Here is a tiny trained network, its code and every weight. The questions are about switching its units off for an input and a target symbol, where a switched-off unit gives its printed mean instead of its output.

import numpy as np


def w(rows, s, z=0):
    codes = np.array(rows[::2]) - 128.0
    scale = np.full(codes.shape[1], s)
    scale[-1] = z or s
    return codes * scale


def f(y):
    return y / 2 * (1 + np.tanh(0.7978845608 * (y + 0.044715 * y**3)))


def softmax(a):
    e = np.exp(a - a.max(-1, keepdims=True))
    return e / e.sum(-1, keepdims=True)


def log_softmax(a):
    a = a - a.max(-1, keepdims=True)
    return a - np.log(np.exp(a).sum(-1, keepdims=True))


def net(x, mask):
    ids = ['αβγδζθλξπστφψω'.index(c) for c in x.split()]
    T = len(ids)
    res = E[ids] + P[:T]
    r = res
    for j in range(2):
        rows = slice(2 * j, 2 * j + 2)
        q, k, v = (r @ M[0][rows].T for M in (Q, K, V))
        z = softmax(np.where(np.tri(T) > 0, q @ k.T / 2**0.5, -1e9)) @ v
        o = O[0][rows]
        res = res + np.where(mask[j], z, o[:, -1]) @ o[:, :-1]
    y = f(res @ A[0][:, :-1].T + A[0][:, -1])
    res = res + np.where(mask[2:6], y, B[0][:, -1]) @ B[0][:, :-1]
    return log_softmax(res[-1] @ U[:, :-1].T + U[:, -1])


Q, K, V, O, A, B = {}, {}, {}, {}, {}, {}
E = w([
[77,197,132,192,106,60,139,102,167],'α',
[207,53,76,103,166,35,74,68,26],'β',
[100,40,99,153,115,130,109,143,31],'γ',
[148,67,107,241,204,168,139,105,175],'δ',
[62,90,79,228,147,176,119,220,192],'ζ',
[196,174,87,96,198,123,84,68,172],'θ',
[158,24,116,127,123,80,138,163,118],'λ',
[130,67,126,143,60,158,114,83,189],'ξ',
[72,77,102,226,42,73,1,126,110],'π',
[237,101,192,159,68,98,180,167,214],'σ',
[210,163,223,175,149,182,178,173,174],'τ',
[197,150,182,155,233,145,15,86,137],'φ',
[129,115,195,97,182,239,140,67,235],'ψ',
[99,55,192,60,172,45,105,137,81],'ω',
],0.015)
P = w([
[155,88,137,230,206,2,202,12,157],'0',
[103,118,173,181,193,69,186,66,194],'1',
[91,135,197,144,167,77,139,90,207],'2',
[60,92,229,97,187,119,104,129,211],'3',
[55,89,230,67,184,111,84,161,207],'4',
[39,60,253,34,213,134,64,191,199],'5',
],0.0069)
Q[0] = w([
[110,220,30,108,35,117,204,221,78],'h1',
[176,169,119,160,119,148,178,128,78],'h1',
[106,162,12,58,133,139,200,145,77],'h2',
[128,167,55,126,2,235,179,92,55],'h2',
],0.0077)
K[0] = w([
[158,134,9,187,114,151,163,54,120],'h1',
[114,97,77,191,142,74,191,111,145],'h1',
[108,96,4,182,141,140,155,172,137],'h2',
[149,228,1,148,126,108,199,103,84],'h2',
],0.0084)
V[0] = w([
[186,177,254,199,145,171,85,183,77],'h1',
[209,177,32,183,109,176,40,147,158],'h1',
[117,155,149,183,220,92,43,174,82],'h2',
[203,161,115,100,160,70,171,228,151],'h2',
],0.0078)
O[0] = w([
[251,145,109,152,46,140,179,76,156,219],'h1',
[162,66,99,138,171,211,142,163,93,1],'h1',
[127,188,124,195,156,161,155,126,43,186],'h2',
[151,108,86,144,169,29,176,217,173,137],'h2',
],0.011,0.0053)
A[0] = w([
[72,159,186,137,112,168,177,185,171,108],'n1',
[182,173,153,160,50,186,128,105,100,1],'n2',
[199,138,140,135,54,99,140,171,155,14],'n3',
[134,92,120,163,2,182,96,176,130,171],'n4',
],0.0065,0.0078)
B[0] = w([
[80,108,26,112,127,62,217,8,102,173],'n1',
[51,132,212,40,185,106,48,115,239,169],'n2',
[56,125,76,122,125,197,45,60,37,253],'n3',
[212,176,67,167,182,255,218,109,214,225],'n4',
],0.0071,0.0035)
U = w([
[110,80,122,157,151,110,123,83,135,237],'α',
[117,176,2,42,197,127,95,95,124,118],'β',
[118,76,67,98,127,104,114,52,54,66],'γ',
[144,100,177,171,174,129,86,132,140,2],'δ',
[88,123,48,192,102,144,37,137,132,59],'ζ',
[73,142,38,87,201,154,153,153,121,166],'θ',
[94,106,184,125,174,92,141,168,136,35],'λ',
[71,52,126,81,147,144,103,66,155,28],'ξ',
[78,114,114,98,75,189,105,159,48,233],'π',
[143,42,141,129,122,91,78,198,185,86],'σ',
[184,129,82,123,66,100,148,137,141,92],'τ',
[174,159,171,130,126,150,198,126,90,68],'φ',
[103,107,119,85,104,153,86,114,156,187],'ψ',
[67,184,112,139,105,91,133,107,135,35],'ω',
],0.0085,0.0093)

Each question gives the input, a string of symbols that net reads in full, and the target symbol t.
The units are the heads (2 rows each of Q, K, V and O) and the neurons (one row each of A and B). Each row of codes is followed by its name. A weight is (code - 128) times the scale printed after its matrix; where a second scale follows, it is the last column's (O, A, B and U).
mask holds one flag per unit, heads first, then neurons. A switched-off unit (its flag False) gives its mean, the last column of its rows in O or B, instead of its output. The means were averaged over made-up inputs and are rounded, as every weight is.
A unit's drop is (log p(t) with every unit on - log p(t) with that unit switched off) / (log p(t) with every unit on - log p(t) with every unit switched off).
The circuit of an input: a set's keep is (log p(t) with only the set's units on - log p(t) with every unit switched off) / (log p(t) with every unit on - log p(t) with every unit switched off). Starting from all 6 units, units are removed one at a time, each time the one whose removal leaves the highest keep (on an exact tie, the one counted first), for as long as the keep stays at least 0.8.
units of the circuit, in order: the units of the circuit, biggest drop first
unit that matters most: the unit with the biggest drop
k most important neurons: the k neurons with the biggest drops, biggest first
heads that matter: for each layer, one digit per head in row order, 1 if its drop is at least 0.15 and else 0, layers parted by /
drop of u: that unit's drop, to one decimal
input π θ β π β, target π: unit that matters most	h2
input τ δ θ ψ τ, target ψ: units of the circuit, in order	n2, h2, h1
input ζ λ λ, target σ: units of the circuit, in order	h2, n3, h1
input θ δ ζ, target θ: units of the circuit, in order	h1, n1
input θ π σ σ θ β, target σ: units of the circuit, in order	h2, n3
input τ π τ φ γ, target φ: 2 most important neurons	n4, n3
input π θ π τ σ, target τ: 2 most important neurons	n4, n2
input τ β σ θ ψ τ, target ψ: 2 most important neurons	n2, n3
input π γ γ, target π: heads that matter	11
input δ θ ω γ ω α, target ω: heads that matter	10
input π σ σ ζ, target σ: heads that matter	01
input ξ θ π π, target π: heads that matter	11
input θ τ τ λ, target τ: heads that matter	10
input τ θ γ δ φ δ, target φ: heads that matter	11
input λ φ δ, target φ: most important neuron	n3
input ζ θ ζ ω, target ω: drop of h1	0.9
input σ ζ θ τ θ, target τ: drop of h1	0.6
input τ σ τ β, target τ: drop of h1	0.6
